Below is a small trained network, with its code and all its weights. Each question gives an input and a class and asks what happens when units are switched off, that is, made to give their printed mean instead of their output.

import numpy as np


def w(rows, s, z=0):
    codes = np.array(rows[::2]) - 128.0
    scale = np.full(codes.shape[1], s)
    scale[-1] = z or s
    return codes * scale


def f(y):
    return np.maximum(y, 0)


def log_softmax(a):
    a = a - a.max(-1, keepdims=True)
    return a - np.log(np.exp(a).sum(-1, keepdims=True))


def net(x, mask):
    res = np.array(x, float).reshape(1, 6) / 4 @ E
    y = f(res @ A[0][:, :-1].T + A[0][:, -1])
    res = res + np.where(mask, y, B[0][:, -1]) @ B[0][:, :-1]
    return log_softmax(res[-1] @ U[:, :-1].T + U[:, -1])


A, B = {}, {}
E = w([
[127,76,114,9],'x0',
[76,103,124,109],'x1',
[124,136,13,109],'x2',
[62,183,94,150],'x3',
[168,2,147,158],'x4',
[51,22,145,142],'x5',
],0.0077)
A[0] = w([
[99,95,82,156,92],'N1',
[184,113,189,136,73],'N2',
[197,90,237,171,90],'N3',
[96,90,198,160,36],'N4',
[85,82,117,141,254],'N5',
[122,112,161,140,206],'N6',
[160,128,70,122,42],'N7',
[211,137,142,132,160],'N8',
[182,123,184,160,83],'N9',
[38,92,254,168,100],'N10',
[173,103,143,143,71],'N11',
[166,117,142,124,144],'N12',
[130,81,75,221,128],'N13',
[116,153,85,18,203],'N14',
[182,81,119,172,230],'N15',
[76,116,170,73,179],'N16',
[126,90,134,150,138],'N17',
[107,210,140,191,71],'N18',
[139,93,113,119,86],'N19',
[154,238,77,126,173],'N20',
],0.014,0.003)
B[0] = w([
[159,152,97,98,163],'N1',
[76,141,153,88,173],'N2',
[19,177,186,90,216],'N3',
[138,175,178,167,187],'N4',
[180,161,122,123,196],'N5',
[127,136,173,132,171],'N6',
[156,171,176,160,152],'N7',
[65,107,82,109,178],'N8',
[64,123,147,93,175],'N9',
[211,165,192,218,244],'N10',
[110,134,139,81,156],'N11',
[110,113,132,126,154],'N12',
[183,160,59,92,192],'N13',
[165,6,154,120,212],'N14',
[110,177,124,62,191],'N15',
[195,70,116,138,188],'N16',
[122,167,156,114,165],'N17',
[97,48,50,204,214],'N18',
[137,129,108,132,150],'N19',
[80,31,106,181,242],'N20',
],0.024,0.011)
U = w([
[207,186,48,3,48],'0',
[180,186,216,193,231],'1',
[78,95,28,208,46],'2',
[136,21,136,101,169],'3',
[30,144,177,37,81],'4',
[187,36,170,36,252],'5',
],0.0073,0.0015)

Each question gives the input, the list of numbers given to net, and the class t.
The units are the neurons (one row each of A and B). Each row of codes is followed by its name. A weight is (code - 128) times the scale printed after its matrix; where a second scale follows, it is the last column's (A, B and U).
mask holds one flag per neuron, in row order. A switched-off neuron (its flag False) gives its mean, the last column of its row in B, instead of its output. The means were averaged over made-up inputs and are rounded, as every weight is.
A unit's drop is (log p(t) with every unit on - log p(t) with that unit switched off) / (log p(t) with every unit on - log p(t) with every unit switched off).
The circuit of an input: a set's keep is (log p(t) with only the set's units on - log p(t) with every unit switched off) / (log p(t) with every unit on - log p(t) with every unit switched off). Starting from the 12 units with the biggest drops (on a tie, the unit counted first), units are removed one at a time, each time the one whose removal leaves the highest keep (on an exact tie, the one counted first), for as long as the keep stays at least 0.8.
circuit, biggest first: the units of the circuit, biggest drop first
most important unit: the unit with the biggest drop
top k neurons: the k neurons with the biggest drops, biggest first
drop of u: that unit's drop, to one decimal
input [7,0,-3,8,-8,8], class 5: most important unit -> N14
input [4,-3,2,5,-3,-3], class 3: circuit, biggest first -> (N14; N20)
input [6,1,6,4,-2,-8], class 3: circuit, biggest first -> (N14; N20)
input [3,8,6,-5,-6,3], class 5: top 3 neurons -> (N18; N20; N14)
input [-7,-1,-1,3,-5,8], class 1: top 2 neurons -> (N10; N20)
input [0,3,0,-6,6,4], class 4: top 2 neurons -> (N3; N15)
input [1,3,7,6,1,-4], class 3: top 2 neurons -> (N14; N18)
input [8,0,-1,5,-8,4], class 5: top 2 neurons -> (N18; N14)
input [8,-3,-8,-6,5,5], class 4: top 2 neurons -> (N3; N2)
input [2,-2,-6,8,-6,-2], class 2: drop of N18 -> 0.2
input [0,3,-8,-5,3,4], class 1: drop of N10 -> 4.7
input [6,3,1,-4,-6,5], class 5: drop of N20 -> 0.2
